(in the rows, 128 means zero)
Each row of numbers stands for one thing and depends on some of the facts below. Use the named rows to name the rest.

There are 5 kinds of fact about the things: broflenas, zofil, klavodre, fegrik, saskis.
broflenas 847 <- J_101 J_122 J_136 J_220 J_275 J_319 J_321 J_342 J_425 J_445 J_610 J_647 J_671 J_716 J_738 J_750 J_780 J_8 J_808 J_829 J_917 J_951
broflenas 63 <- J_105 J_18 J_190 J_284 J_376 J_420 J_533 J_573 J_687 J_69 J_731 J_783 J_792 J_801 J_880 J_888 J_947
broflenas 494 <- J_130 J_156 J_161 J_170 J_381 J_405 J_472 J_787 J_891 J_925 J_977
broflenas 392 <- J_131 J_133 J_160 J_167 J_197 J_205 J_23 J_233 J_239 J_241 J_251 J_263 J_306 J_308 J_334 J_36 J_369 J_397 J_417 J_434 J_436 J_478 J_519 J_525 J_532 J_535 J_543 J_562 J_579 J_616 J_623 J_625 J_64 J_642 J_654 J_670 J_674 J_676 J_697 J_728 J_73 J_732 J_736 J_740 J_756 J_775 J_777 J_789 J_793 J_802 J_807 J_820 J_822 J_852 J_90 J_907 J_926 J_982 J_986 J_990
broflenas 272 <- J_158 J_172 J_217 J_296 J_382 J_462 J_477 J_480 J_551 J_672 J_673 J_711 J_730 J_850 J_994 J_997
broflenas 755 <- J_215 J_287 J_404 J_435 J_662 J_766 J_96 J_97 J_971
zofil J_58 <- J_101 J_263 J_334 J_73 J_780 J_783
zofil J_534 <- J_105 J_233 J_579 J_642 J_697
zofil J_587 <- J_122 J_251 J_519 J_551 J_670
zofil J_248 <- J_130 J_133 J_167 J_405 J_420 J_647 J_777 J_787 J_888 J_925 J_977
zofil J_590 <- J_131 J_36 J_381 J_525 J_623 J_738 J_8
zofil J_426 <- J_136 J_306 J_369 J_435 J_543 J_616 J_64 J_789 J_990
zofil J_528 <- J_156 J_215 J_472 J_535 J_740 J_801 J_891 J_90
zofil J_964 <- J_158 J_296 J_462 J_480 J_625 J_997
zofil J_701 <- J_160 J_18 J_562 J_654 J_731 J_793 J_807 J_808 J_852 J_926
zofil J_989 <- J_161 J_436 J_610
zofil J_809 <- J_170 J_820 J_880 J_907 J_951
zofil J_607 <- J_172 J_217 J_342 J_404 J_673 J_711 J_728 J_97 J_986 J_994
zofil J_871 <- J_190 J_220 J_284 J_376 J_434 J_736 J_947
zofil J_758 <- J_197 J_241 J_382 J_532 J_533 J_573 J_674 J_687 J_792 J_802
zofil J_753 <- J_205 J_445 J_477 J_672 J_730 J_829 J_850
zofil J_225 <- J_23 J_397 J_417 J_425
zofil J_63 <- J_239 J_716 J_732
zofil J_368 <- J_275 J_308 J_676 J_750 J_756 J_766 J_822 J_971 J_982
zofil J_508 <- J_287 J_319 J_321 J_478 J_662 J_671 J_69 J_775 J_917 J_96
klavodre 508 <- J_101 J_122 J_220 J_241 J_462 J_472 J_525 J_616 J_69 J_750 J_951 J_97
klavodre 86 <- J_130 J_197 J_205 J_308 J_397 J_535 J_642 J_728 J_736 J_775 J_793
klavodre 839 <- J_131 J_342 J_573 J_697 J_740 J_780 J_822 J_829 J_926 J_96
klavodre 573 <- J_136 J_161 J_190 J_319 J_334 J_36 J_562 J_625 J_670 J_672 J_673 J_820
klavodre 807 <- J_158 J_18 J_215 J_321 J_382 J_425 J_610 J_623 J_64 J_647 J_947
klavodre 723 <- J_170 J_420 J_480 J_579 J_662 J_738 J_766 J_792 J_808 J_850 J_90 J_986
klavodre 176 <- J_217 J_23 J_263 J_381 J_434 J_445 J_533 J_671 J_907 J_971 J_977 J_990 J_997
klavodre 95 <- J_275 J_284 J_404 J_551 J_654 J_730 J_732 J_783 J_787 J_789 J_8 J_801 J_880 J_917
klavodre 618 <- J_287 J_296 J_376 J_477 J_519 J_674 J_888 J_994
{J_101 J_130 J_131 J_161 J_170 J_18 J_190 J_220 J_23 J_233 J_241 J_248 J_275 J_284 J_287 J_308 J_319 J_321 J_36 J_369 J_376 J_381 J_382 J_405 J_426 J_434 J_436 J_445 J_478 J_480 J_508 J_525 J_528 J_532 J_533 J_551 J_573 J_579 J_58 J_587 J_590 J_610 J_63 J_647 J_662 J_671 J_673 J_687 J_69 J_738 J_756 J_758 J_766 J_775 J_787 J_792 J_8 J_801 J_802 J_807 J_808 J_809 J_820 J_822 J_871 J_888 J_917 J_96 J_971 J_989} fegrik mubrodrel
{J_105 J_122 J_133 J_136 J_156 J_158 J_160 J_167 J_172 J_197 J_205 J_215 J_217 J_225 J_239 J_251 J_263 J_296 J_306 J_334 J_342 J_368 J_397 J_404 J_417 J_420 J_425 J_435 J_462 J_472 J_477 J_519 J_534 J_535 J_543 J_562 J_607 J_616 J_623 J_625 J_64 J_642 J_654 J_670 J_672 J_674 J_676 J_697 J_701 J_711 J_716 J_728 J_73 J_730 J_731 J_732 J_736 J_740 J_750 J_753 J_777 J_780 J_783 J_789 J_793 J_829 J_850 J_852 J_880 J_891 J_90 J_907 J_925 J_926 J_947 J_951 J_964 J_97 J_977 J_982 J_986 J_990 J_994 J_997} fegrik kogor
[J_130 J_535 J_616] saskis J_711
[J_158 J_239 J_284 J_543 J_780 J_801] saskis J_205
[J_167 J_420] saskis J_508
[J_197 J_647] saskis J_376
[J_205 J_573 J_775] saskis J_528
[J_215 J_519] saskis J_607
[J_275 J_306 J_670 J_793 J_820 J_90 J_986] saskis J_964
[J_321 J_381] saskis J_90
[J_369 J_551 J_740] saskis J_425
[J_405] saskis J_63
[J_425 J_736 J_925] saskis J_753
[J_434 J_850] saskis J_533
[J_445] saskis J_716
[J_478 J_525 J_654 J_888 J_994] saskis J_480
[J_480] saskis J_809
[J_533] saskis J_587
[J_562 J_674 J_792] saskis J_780
[J_672] saskis J_758
[J_750] saskis J_58
[J_880] saskis J_381
[J_971] saskis J_248

Some rows with their names:
[123 120 119  69  80 160 122 130 120 121 114 109 111 162 174 156 142 163
 115 118 136 114 103 151 161 117 166 150 113 130 159 120 137 149 137 163
  94 188 139 124 113 122 115 149 125 127] -> J_405
[142 111 112 158 110 141 137 131 187 114 122 123 135 166 106 129 135 157
 121 116 127  97 109 123 103 133 124 106 131 137 128  60 145 136 148 126
 127 177 119 151 110 143 155 128 147 198] -> J_167
[121 118 121  63  91 142 126 151 108 123 107 119 139 162 189 147 147 153
 125 116 139 143 109 151 154 104 142 141 119 128 154 131 163 151 113 165
  94 193 133 131 140 123 106 153 125 121] -> J_787
[135 127 107 107 125 137 119 147 104 110 120 114 130 134 131 131 136 181
 135 121 139 121  99 160 117 104 140 140 120 164 113 144 126 124 131 178
 128 144 125 136 136 108 205 161 106 146] -> J_822
[142 116 106 163 148 125 127 135 154 105 149 128 151 127  92 108 131 136
 135 122 131 126 103 123  90 128 101 125 138 148 108  87 154 121 140 131
 134 119 113 154 132 119 175 116 133 173] -> J_676
[136 115 106 184 149 138 127 126 180 104 135 127 146 135  92 111 118 153
 131 121 126 113 111 122  93 145 135 115 133 137 109  87 123 119 143 114
 134 117 110 148 119 135 164 106 124 179] -> J_616
[131 112 112 127 145 132 123 123 138 107 168 135 152 121 121 115 130 100
 135 124 128 143 107 120 124 135 105 157 139 120 130  90 168 132 137 116
 111 100 121 147 134 112  95  95 139 128] -> J_156
[127 114 118 132 148 133 121 129 144 107 160 141 154 125 126 114 125 104
 134 123 126 148 112 120 126 134 116 150 140 117 121  92 172 134 131 111
 114 100 121 145 139 114  85  90 134 134] -> J_472
[137 129 107 104 123 137 120 144 107 110 119 112 130 133 129 133 136 180
 136 121 139 121 100 160 119 102 139 137 118 164 112 145 128 125 128 178
 130 147 123 134 139 109 204 163 106 145] -> J_131
[127 121 128 141 129 130 127 114 106  98 216 130 159 132 128 107 124  85
 134 119 130 159 112 102 132 140 106 160 136 104 135 107 164 130 160 143
 128  61 135 143 102 121  85  96 141 114] -> J_172
[147 114 119 187 174 157 133 101 206 109 159 114 123 134  91 151 135 146
 132 113 119 101 106 115  71 159  86 107 153 145 108 101 131 106 142 106
  99  63 123 139 104 136 165  97 124 189] -> J_239
[143 130 112 106 134 140 128 149  99  97 120 125 125 133 130 125 141 173
 143 127 149 134  97 152 127 123 146 159 105 145 126 143 107 125 140 172
 130 144 122 135 107 100 209 160 100 143] -> J_807
[122 109 104 189 148 138 114 125 186 118 140 114 160 132 100 108 114 163
 121 116 121 114 118 132  67 126 135 106 153 153 103  94 148 116 133 119
 133 105 106 149 151 150 161 104 126 186] -> J_197
[112 115 107  74 122 144 123 135  85 118 111 121 169 123 199 137 138 131
 131 123 137 177 119 154 162 117 133 168 124 105 142 171 137 139 100 134
  91 117 123 129 166 118  75 122 109  88] -> J_190
[123 115 115 113 142 140 123 118 131 108 160 137 160 115 141 124 128  90
 134 130 126 155 119 123 145 136 113 169 144 102 120  95 166 140 136  90
 111  84 125 146 146 106  54  84 139 120] -> J_947
[132 137 104 101 101 130 128 127  73 102 130 106 138 116 142 149 127 144
 131 119 129 120 106 143 184 100 106 130 120 145 113 164 114 133 117 170
 124 118 141 139 150  93 140 131 113  97] -> J_587
[132 137 105 103  97 129 128 128  73 102 133 107 136 116 140 153 127 145
 132 119 129 122 105 143 184 100 101 129 120 146 112 164 116 132 116 171
 123 115 141 137 152  92 142 132 113  97] -> J_989
[138 126 109 132 114 107 124 123  96  90 147 175 179 115  96 139 112  94
 124 128 112 108 132 101 134 147  80 110 121 142 126 104 129 134 154 127
 124  49 121 142 151  96 107 108 159 140] -> J_964

Name these rows:
No name comes twice in this set of rows, the named rows included.
[108 114  94 143  63 157 129 108  90 107 150  69 141 150 164  97 113 161
 119 108 135 130 103 137 202 128 200 157 104 103 164 157  77 130 134 166
 134 174 134 129  94 145 114 111 103  73] -> J_480
[119 115 114  76 113 140 104 134  89 106 105 166 156 141 155 139 122 150
 115 123 128 119 125 142 122 157 176 147  95 145 176 148 101 132 144 159
  83  91 112 108 131 115 125 145 120 124] -> J_275
[126 109 115 145 149 145 122 117 166 107 152 135 144 132 120 115 119 119
 128 122 123 132 113 120 122 150 141 146 135 118 129  89 145 128 137 100
 110  99 118 140 121 125  94  87 130 141] -> J_750
[115 123 125 100 111 135 129 132  60 108 165 115 177 146 190 123 128 131
 134 114 139 184 121 135 149 121 133 157 118 103 148 188 132 127 120 180
 117  89 132 124 128 135  95 134 108  87] -> J_673
[134 137 112  84  70 133 133 134  83 109 118 105 130 141 157 163 137 150
 125 117 130 112 107 144 187  91 107 117 118 147 118 146 131 146 120 173
 121 159 146 140 148 102 128 147 126 111] -> J_248
[126 115  84 152 105 160 122 125 133 109 101  74 120 136 120 100 122 208
 122 118 141 103  91 165 142 122 205 151 107 143 133 131  66 120 141 156
 144 196 113 138 109 130 212 139  93 139] -> J_478
[138 109 128 152 179 174 131  83 208 115 176 117 121 135 125 162 134 125
 130 111 114 117 111 114  96 173  99 135 158 119 124 110 146 113 137  83
  73  30 131 128 104 137  90  75 124 157] -> J_780
[121 104 115 168 121 134 140 106 123 105 181 128 195 153 149 109 114 103
 130 110 121 162 131 101 132 155 112 132 134  86 139 132 135 122 131 114
 123  67 122 137 122 159  57  84 137 122] -> J_672
[130 106 113 123 106 150 133 118 169 115 138 124 135 160 136 130 134 126
 120 117 125 115 112 119 137 143 139 140 131 107 149  63 156 146 148 108
 105 170 127 144 112 134  83 105 152 155] -> J_925
[143 116 131 197 188 161 136 105 228 112 148 124 135 144 111 159 131 156
 132 110 116 112 120 116  65 158  91  91 158 136  90 117 133 105 126  94
 101  48 124 134 111 151 146  92 113 199] -> J_205
[134 137 111 107 109 136 127 121  85 102 137 100 132 116 144 160 132 144
 133 117 128 120 106 140 177 104  97 125 127 149 111 168 118 130 116 166
 114  99 144 135 144  94 141 128 110  98] -> J_528
[124 111 110 115 138 140 123 117 130 107 163 131 153 109 136 123 132  85
 134 129 128 153 111 118 142 136 107 169 143 106 133  91 169 141 139  98
 103  90 125 147 139 102  62  83 142 116] -> J_105
[127 115 129 115 117 133 129 149 159 117 136 144 150 159 151 130 136 114
 125 120 129 142 118 120 132 122 114 129 138 116 129  72 197 151 128 114
 111 163 128 147 134 130  70 112 148 153] -> J_977
[120 108 109 127 140 134 127 123 136 111 151 137 173 113 148 119 132  86
 134 126 128 169 119 117 136 139 100 162 143  98 134 104 165 139 123  90
  99  91 118 147 151 116  51  80 140 115] -> J_783

The same things again, as new rows of numbers:
Known rows:
[ 94  95 106 141 117 132 163 124 133 117 100 143  87 142 105 154 120 165
 118 110 108 116 124 126 135 143  86 102  98 127 136] -> J_852
[101  87  47 118  98 168 197 155 163  75 168 128  90 130  84 100 130 102
  87  81 108  88  98 132 148 132 118  70  98 114 176] -> J_239
[167 158 134 116 148 116 125 165 102 172 159 135 160 116 134 146 135 137
 137 155 136 137 174 156 102  92 182 150 143 147 125] -> J_63
[188 198 145 124 131 175 123 123 179  87 220  76 189  82 176  29 146  18
 112  97 169 107 123 122 134 133 222 141 165 145 163] -> J_284
[156 143 162 115 147 118 113 133  92 145 160 128 188 106 138 123 137 101
 126 155 154 132 155 116 126 109 181 162 152 121 113] -> J_671
[ 99  85 105 141 113 123 133 115 130 118 102 137  86 145 103 148 116 139
 122 114  99 128 114 136 142 138  75  96 101 116 131] -> J_623
[134 128 126 108 130 113 133 175 102 152 139 120 175 127  95 145 133 128
 146 163 132 120 171 145 102 106 193 157 152 142 114] -> J_436
[158 154 135 100 152 115 124 161 109 146 155 132 158 128 119 135 129 131
 134 158 139 129 174 145 106 105 188 168 149 134 119] -> J_989
[107  82 123 163 122  93 104  89 110 158  73 154  85 134 114 174 122 167
 146 121 103 151 115 147 121 139  55 100 102 124 122] -> J_90
[114 123 109 130 136 136 151 115 141 113 116 148  70 143 129 142 117 168
 110 107 118 127 118 127 138 141  79 114  98 118 142] -> J_534
[175 217 208 136 151 155 104 113 156 129 147  76 187  99 201  94 130  84
 141 129 172 134 144 105 118 139 188 176 164 163 128] -> J_190
[171 158 133 115 150 115 126 164 102 173 161 135 159 115 133 146 135 137
 135 154 136 137 175 156 103  93 182 154 142 146 124] -> J_58
[114 104  84 135 101 141 161 108 142 117  87 136 105 137  85 162 133 167
 121 125 118 118 119 166 127 166  71  95 109 101 135] -> J_472
[109 117 131 132 135 141 145  91 127 113 117 153 104 115 144 131 134 151
 118 101 140 130  88  94 142 148  73 109 106 108 149] -> J_951
[ 84  96 130 137 134 111 143 113 127 117  62 138  81 159 101 171 107 186
 131 129 115 129 121 113 123 157  72 135 106 121 115] -> J_306
[ 86 138 181 139 153 145 130  99 155  82 120 122  69 137 187  91 102 121
 117  77 133 125  83  35 156 140  97 139 105 149 145] -> J_672
[133 124 134 105 137 107 134 165 104 133 136 122 170 137  88 139 126 127
 141 167 135 113 180 138 106 114 199 173 152 134 105] -> J_478
[198 212 201 169 137 142  87 106 141 177 153  91 191  76 224  98 147  85
 140 125 166 151 139 131 117 121 175 143 160 175 126] -> J_376

Which thing is each row?
No name comes twice in this set of rows, the named rows included.
[ 89  89 130 153 123 102 126 107 122 117  61 140  80 160 103 163 105 175
 117 133 110 130 120 118 134 157  73 130 108 113  96] -> J_793
[123 179 145 107 139 154  66  62 200  86 102 101  96 131 194  63 134  99
 166  88 152 162  21 103 126 173  53 125 149 117 161] -> J_420
[177 193 154 102  99 191 100  83 162  81 226 116 201  89 190   5 172  34
 168 103 146  96 162 137 172 121 206 132 172 143 154] -> J_792
[172 161 137 122 149 113 124 163 100 183 159 135 160 112 139 153 138 141
 136 155 136 141 178 160 100  89 178 147 140 150 125] -> J_809
[ 95 114 166 146 151 117  90  58 142  84 128 147  71 124 176  72 118 106
 142  68 132 132  75  58 149 145  88 132 116 134 149] -> J_850
[133 122 124 100 136  99 120 161 102 135 138 128 172 136  83 132 132 127
 153 165 136 117 170 144 100 113 195 171 159 131 108] -> J_525
[141 159 137  48 159 120  75 165 117 136 149 106 185 136 134 105 135  86
 159 172 152 165  93 115 110  95 156 170 179 104 122] -> J_647
[170 157 136 121 150 114 128 157 101 170 163 139 159 116 132 147 132 139
 130 153 135 133 186 156 103  95 186 156 138 145 123] -> J_758
[178 210 204 139 152 147 106  99 152 128 149  93 186  90 193  87 140  94
 150 122 180 127 148 110 111 148 193 178 166 162 134] -> J_687
[123 113 139 156 127 138 127  89 119 150 117 147 107 105 164 150 131 135
 114 102 123 150  90 110 149 128  55  82  97 116 147] -> J_425
[180 204 197 139 150 139  99  87 147 128 151 101 187  86 190  80 146  94
 157 119 183 126 145 114 109 149 192 179 170 160 135] -> J_69
[177 159 135 132 146 113 128 160  97 190 165 141 162 106 145 155 138 143
 130 152 134 140 185 163 101  88 183 144 134 154 129] -> J_508

